Here is a tiny trained network, its code and every weight. The questions are about switching its units off for an input and a target symbol, where a switched-off unit gives its printed mean instead of its output.

import numpy as np


def w(rows, s, z=0):
    codes = np.array(rows[::2]) - 128.0
    scale = np.full(codes.shape[1], s)
    scale[-1] = z or s
    return codes * scale


def f(y):
    return y / 2 * (1 + np.tanh(0.7978845608 * (y + 0.044715 * y**3)))


def softmax(a):
    e = np.exp(a - a.max(-1, keepdims=True))
    return e / e.sum(-1, keepdims=True)


def log_softmax(a):
    a = a - a.max(-1, keepdims=True)
    return a - np.log(np.exp(a).sum(-1, keepdims=True))


def net(x, mask):
    ids = ['γεθμξψ'.index(c) for c in x.split()]
    T = len(ids)
    res = E[ids] + P[:T]
    r = res
    for j in range(2):
        rows = slice(4 * j, 4 * j + 4)
        q, k, v = (r @ M[0][rows].T for M in (Q, K, V))
        z = softmax(np.where(np.tri(T) > 0, q @ k.T / 4**0.5, -1e9)) @ v
        o = O[0][rows]
        res = res + np.where(mask[j], z, o[:, -1]) @ o[:, :-1]
    y = f(res @ A[0][:, :-1].T + A[0][:, -1])
    res = res + np.where(mask[2:10], y, B[0][:, -1]) @ B[0][:, :-1]
    return log_softmax(res[-1] @ U[:, :-1].T + U[:, -1])


Q, K, V, O, A, B = {}, {}, {}, {}, {}, {}
E = w([
[120,176,149,132,130,231],'γ',
[59,90,147,135,215,79],'ε',
[254,76,137,106,170,130],'θ',
[112,214,102,168,102,81],'μ',
[131,142,203,24,118,139],'ξ',
[93,146,74,57,179,106],'ψ',
],0.012)
P = w([
[89,52,84,180,142,187],'0',
[103,99,70,59,83,149],'1',
[144,146,155,166,213,127],'2',
[132,143,103,62,109,127],'3',
[167,188,188,162,252,96],'4',
[153,170,120,63,120,106],'5',
],0.011)
Q[0] = w([
[125,188,120,120,177,108],'h0',
[102,153,90,123,38,143],'h0',
[115,149,129,7,151,168],'h0',
[142,181,108,77,169,148],'h0',
[149,164,133,106,187,107],'h1',
[174,180,125,127,129,209],'h1',
[119,116,96,99,90,184],'h1',
[147,151,113,84,165,146],'h1',
],0.015)
K[0] = w([
[149,231,135,161,159,53],'h0',
[86,105,37,85,17,66],'h0',
[154,122,173,43,155,13],'h0',
[189,201,149,91,144,16],'h0',
[182,164,220,152,225,90],'h1',
[113,219,206,150,150,254],'h1',
[111,86,129,200,96,233],'h1',
[133,130,218,190,181,152],'h1',
],0.009)
V[0] = w([
[83,179,134,227,74,128],'h0',
[120,18,130,177,208,142],'h0',
[49,60,32,162,67,238],'h0',
[164,97,233,99,70,198],'h0',
[95,3,47,125,61,159],'h1',
[99,116,128,209,67,154],'h1',
[119,122,56,203,166,118],'h1',
[124,139,73,81,163,112],'h1',
],0.0062)
O[0] = w([
[76,187,198,192,100,87,34],'h0',
[165,75,135,191,230,53,152],'h0',
[100,204,234,130,215,205,67],'h0',
[116,7,157,163,91,254,116],'h0',
[172,145,61,85,93,2,2],'h1',
[184,145,163,118,93,84,89],'h1',
[152,93,116,231,135,72,151],'h1',
[81,118,94,149,134,122,135],'h1',
],0.0057,0.0037)
A[0] = w([
[137,101,115,58,2,128,57],'n0',
[145,130,135,253,118,65,123],'n1',
[34,191,141,130,45,147,110],'n2',
[201,147,110,112,59,120,125],'n3',
[104,111,90,91,135,92,99],'n4',
[151,79,71,60,134,104,114],'n5',
[95,108,173,184,168,99,2],'n6',
[74,180,17,93,36,114,87],'n7',
],0.0097,0.0064)
B[0] = w([
[49,129,168,230,153,137,193],'n0',
[174,196,133,59,45,150,158],'n1',
[149,2,113,87,199,103,174],'n2',
[133,109,144,154,171,71,155],'n3',
[110,200,153,149,129,120,163],'n4',
[162,165,100,187,61,151,254],'n5',
[178,113,223,113,162,96,129],'n6',
[190,146,236,143,153,123,217],'n7',
],0.0081,0.0043)
U = w([
[129,98,193,108,155,83,23],'γ',
[176,86,110,159,96,134,50],'ε',
[111,89,138,2,111,168,211],'θ',
[89,130,185,233,116,170,81],'μ',
[148,195,148,115,66,123,98],'ξ',
[40,114,75,149,141,87,254],'ψ',
],0.0088,0.0021)

Each question gives the input, a string of symbols that net reads in full, and the target symbol t.
The units are the heads (4 rows each of Q, K, V and O) and the neurons (one row each of A and B). Each row of codes is followed by its name. A weight is (code - 128) times the scale printed after its matrix; where a second scale follows, it is the last column's (O, A, B and U).
mask holds one flag per unit, heads first, then neurons. A switched-off unit (its flag False) gives its mean, the last column of its rows in O or B, instead of its output. The means were averaged over made-up inputs and are rounded, as every weight is.
A unit's drop is (log p(t) with every unit on - log p(t) with that unit switched off) / (log p(t) with every unit on - log p(t) with every unit switched off).
The circuit of an input: a set's keep is (log p(t) with only the set's units on - log p(t) with every unit switched off) / (log p(t) with every unit on - log p(t) with every unit switched off). Starting from all 10 units, units are removed one at a time, each time the one whose removal leaves the highest keep (on an exact tie, the one counted first), for as long as the keep stays at least 0.8.
units of the circuit, in order: the units of the circuit, biggest drop first
most important unit: the unit with the biggest drop
k most important neurons: the k neurons with the biggest drops, biggest first
which heads matter: for each layer, one digit per head in row order, 1 if its drop is at least 0.15 and else 0, layers parted by /
drop when u is switched off: that unit's drop, to one decimal
input γ μ γ ξ γ γ, target θ: units of the circuit, in order	[n2 h0]
input ξ θ ξ, target θ: which heads matter	01
input μ ψ ξ ξ ξ ψ, target μ: most important unit	h0
input μ γ γ γ ψ ψ, target ξ: units of the circuit, in order	[h0 n5 n7]
input ξ θ ψ ψ, target ξ: 3 most important neurons	[n5 n7 n4]
input ψ ξ μ, target ξ: units of the circuit, in order	[n1 h0]
input θ ε θ μ, target γ: 2 most important neurons	[n7 n2]
input μ ξ θ ξ, target μ: units of the circuit, in order	[n0 h0]
input ξ γ γ γ ξ, target θ: which heads matter	11
input μ ψ θ ξ, target μ: which heads matter	10
input ψ ξ ε ψ θ, target ε: drop when n0 is switched off	0.0
input γ γ γ ξ μ, target ξ: drop when n1 is switched off	1.2
input γ γ θ γ μ μ, target γ: drop when h0 is switched off	0.7
